Here is a tiny trained network, its code and every weight. The questions are about switching its units off for an input and a target symbol, where a switched-off unit gives its printed mean instead of its output.

import numpy as np


def w(rows, s, z=0):
    codes = np.array(rows[::2]) - 128.0
    scale = np.full(codes.shape[1], s)
    scale[-1] = z or s
    return codes * scale


def f(y):
    return y / 2 * (1 + np.tanh(0.7978845608 * (y + 0.044715 * y**3)))


def softmax(a):
    e = np.exp(a - a.max(-1, keepdims=True))
    return e / e.sum(-1, keepdims=True)


def log_softmax(a):
    a = a - a.max(-1, keepdims=True)
    return a - np.log(np.exp(a).sum(-1, keepdims=True))


def net(x, mask):
    ids = ['ΘΠΣαλξτψ'.index(c) for c in x.split()]
    T = len(ids)
    res = E[ids] + P[:T]
    q, k, v = (res @ M[0].T for M in (Q, K, V))
    z = softmax(np.where(np.tri(T) > 0, q @ k.T / 3**0.5, -1e9)) @ v
    res = res + np.where(mask[0], z, O[0][:, -1]) @ O[0][:, :-1]
    y = f(res @ A[0][:, :-1].T + A[0][:, -1])
    res = res + np.where(mask[1:9], y, B[0][:, -1]) @ B[0][:, :-1]
    return log_softmax(res[-1] @ U[:, :-1].T + U[:, -1])


Q, K, V, O, A, B = {}, {}, {}, {}, {}, {}
E = w([
[64,171,44,22,72,156,66,148,189],'Θ',
[115,97,101,46,167,134,61,104,226],'Π',
[44,192,111,92,54,116,83,155,160],'Σ',
[18,119,169,74,62,143,183,112,206],'α',
[101,48,135,210,2,171,88,166,189],'λ',
[65,130,69,202,183,202,226,181,178],'ξ',
[142,189,160,127,133,55,177,107,199],'τ',
[43,118,209,215,151,164,80,206,78],'ψ',
],0.0082)
P = w([
[45,136,46,96,96,13,67,135,180],'0',
[38,165,65,165,111,57,30,68,175],'1',
[153,92,160,97,176,116,113,76,43],'2',
[127,138,147,164,109,80,90,244,179],'3',
[107,255,213,224,99,153,47,104,188],'4',
[199,127,196,131,133,123,109,87,3],'5',
],0.0074)
Q[0] = w([
[38,184,144,176,105,142,90,45,169],'H1',
[129,127,95,64,124,217,88,101,36],'H1',
[169,147,113,181,139,140,154,4,88],'H1',
],0.033)
K[0] = w([
[201,175,243,129,135,147,184,163,101],'H1',
[109,188,130,4,107,180,81,115,169],'H1',
[127,167,160,77,138,26,142,83,139],'H1',
],0.034)
V[0] = w([
[94,40,186,123,34,118,125,110,132],'H1',
[113,139,172,127,141,152,37,165,68],'H1',
[7,136,148,132,199,151,194,158,119],'H1',
],0.018)
O[0] = w([
[193,105,55,247,79,144,158,88,99,245],'H1',
[85,91,2,97,117,60,123,60,98,209],'H1',
[158,134,159,128,93,129,114,116,34,254],'H1',
],0.0089,0.0055)
A[0] = w([
[155,105,158,107,143,128,177,90,79,59],'N1',
[112,109,176,125,157,133,101,130,79,38],'N2',
[84,73,99,67,163,137,161,137,180,54],'N3',
[202,60,139,112,254,117,131,55,134,4],'N4',
[152,65,121,57,211,116,166,77,183,109],'N5',
[106,135,94,178,160,161,156,153,156,49],'N6',
[124,108,114,100,122,132,148,103,71,115],'N7',
[158,150,131,107,205,142,207,110,108,65],'N8',
],0.022,0.0041)
B[0] = w([
[80,156,96,133,146,136,114,155,177,156],'N1',
[109,116,74,116,173,161,139,152,73,182],'N2',
[205,105,105,23,117,189,153,150,164,155],'N3',
[184,161,103,25,6,123,205,243,97,142],'N4',
[54,109,128,206,206,133,59,51,151,157],'N5',
[146,167,132,117,195,123,184,127,128,168],'N6',
[165,142,186,89,162,106,146,138,144,254],'N7',
[137,111,75,179,120,87,121,66,149,130],'N8',
],0.017,0.009)
U = w([
[150,124,123,93,104,132,155,193,151,22],'Θ',
[124,103,162,129,178,144,106,125,164,74],'Π',
[15,137,50,156,111,28,89,161,160,141],'Σ',
[192,35,196,198,69,181,156,110,96,252],'α',
[150,150,87,155,162,117,191,144,142,45],'λ',
[106,125,141,124,173,154,140,184,74,115],'ξ',
[93,213,254,155,154,137,118,214,216,163],'τ',
[174,128,179,98,149,47,137,113,77,142],'ψ',
],0.0055,0.0035)

Each question gives the input, a string of symbols that net reads in full, and the target symbol t.
The units are the heads (3 rows each of Q, K, V and O) and the neurons (one row each of A and B). Each row of codes is followed by its name. A weight is (code - 128) times the scale printed after its matrix; where a second scale follows, it is the last column's (O, A, B and U).
mask holds one flag per unit, heads first, then neurons. A switched-off unit (its flag False) gives its mean, the last column of its rows in O or B, instead of its output. The means were averaged over made-up inputs and are rounded, as every weight is.
A unit's drop is (log p(t) with every unit on - log p(t) with that unit switched off) / (log p(t) with every unit on - log p(t) with every unit switched off).
The circuit of an input: a set's keep is (log p(t) with only the set's units on - log p(t) with every unit switched off) / (log p(t) with every unit on - log p(t) with every unit switched off). Starting from all 9 units, units are removed one at a time, each time the one whose removal leaves the highest keep (on an exact tie, the one counted first), for as long as the keep stays at least 0.8.
circuit, biggest first: the units of the circuit, biggest drop first
top k neurons: the k neurons with the biggest drops, biggest first
drop of u: that unit's drop, to one decimal
input ψ Σ Σ Π Σ, target Σ: circuit, biggest first	[H1 N7]
input λ Π ψ Θ Σ, target ψ: circuit, biggest first	[H1 N7]
input α α ξ τ, target ξ: circuit, biggest first	[H1 N2]
input α ξ α, target τ: circuit, biggest first	[N1 N7 H1]
input Π Θ τ α ξ, target τ: circuit, biggest first	[H1]
input α ξ λ τ, target λ: circuit, biggest first	[H1 N6]
input Θ Θ Π Σ Π α, target τ: circuit, biggest first	[N1 N7]
input Θ Σ ψ τ ψ ξ, target λ: circuit, biggest first	[N6 N8 H1]
input Π α Π, target Θ: top 2 neurons	[N4 N3]
input α α ψ, target ξ: top 2 neurons	[N2 N1]
input λ Π Π Σ, target λ: top 2 neurons	[N6 N7]
input Θ Θ ξ, target λ: drop of N6	0.6
input Σ ξ Θ ξ α, target ξ: drop of H1	1.3
input ξ Π Σ λ, target λ: drop of N5	0.0
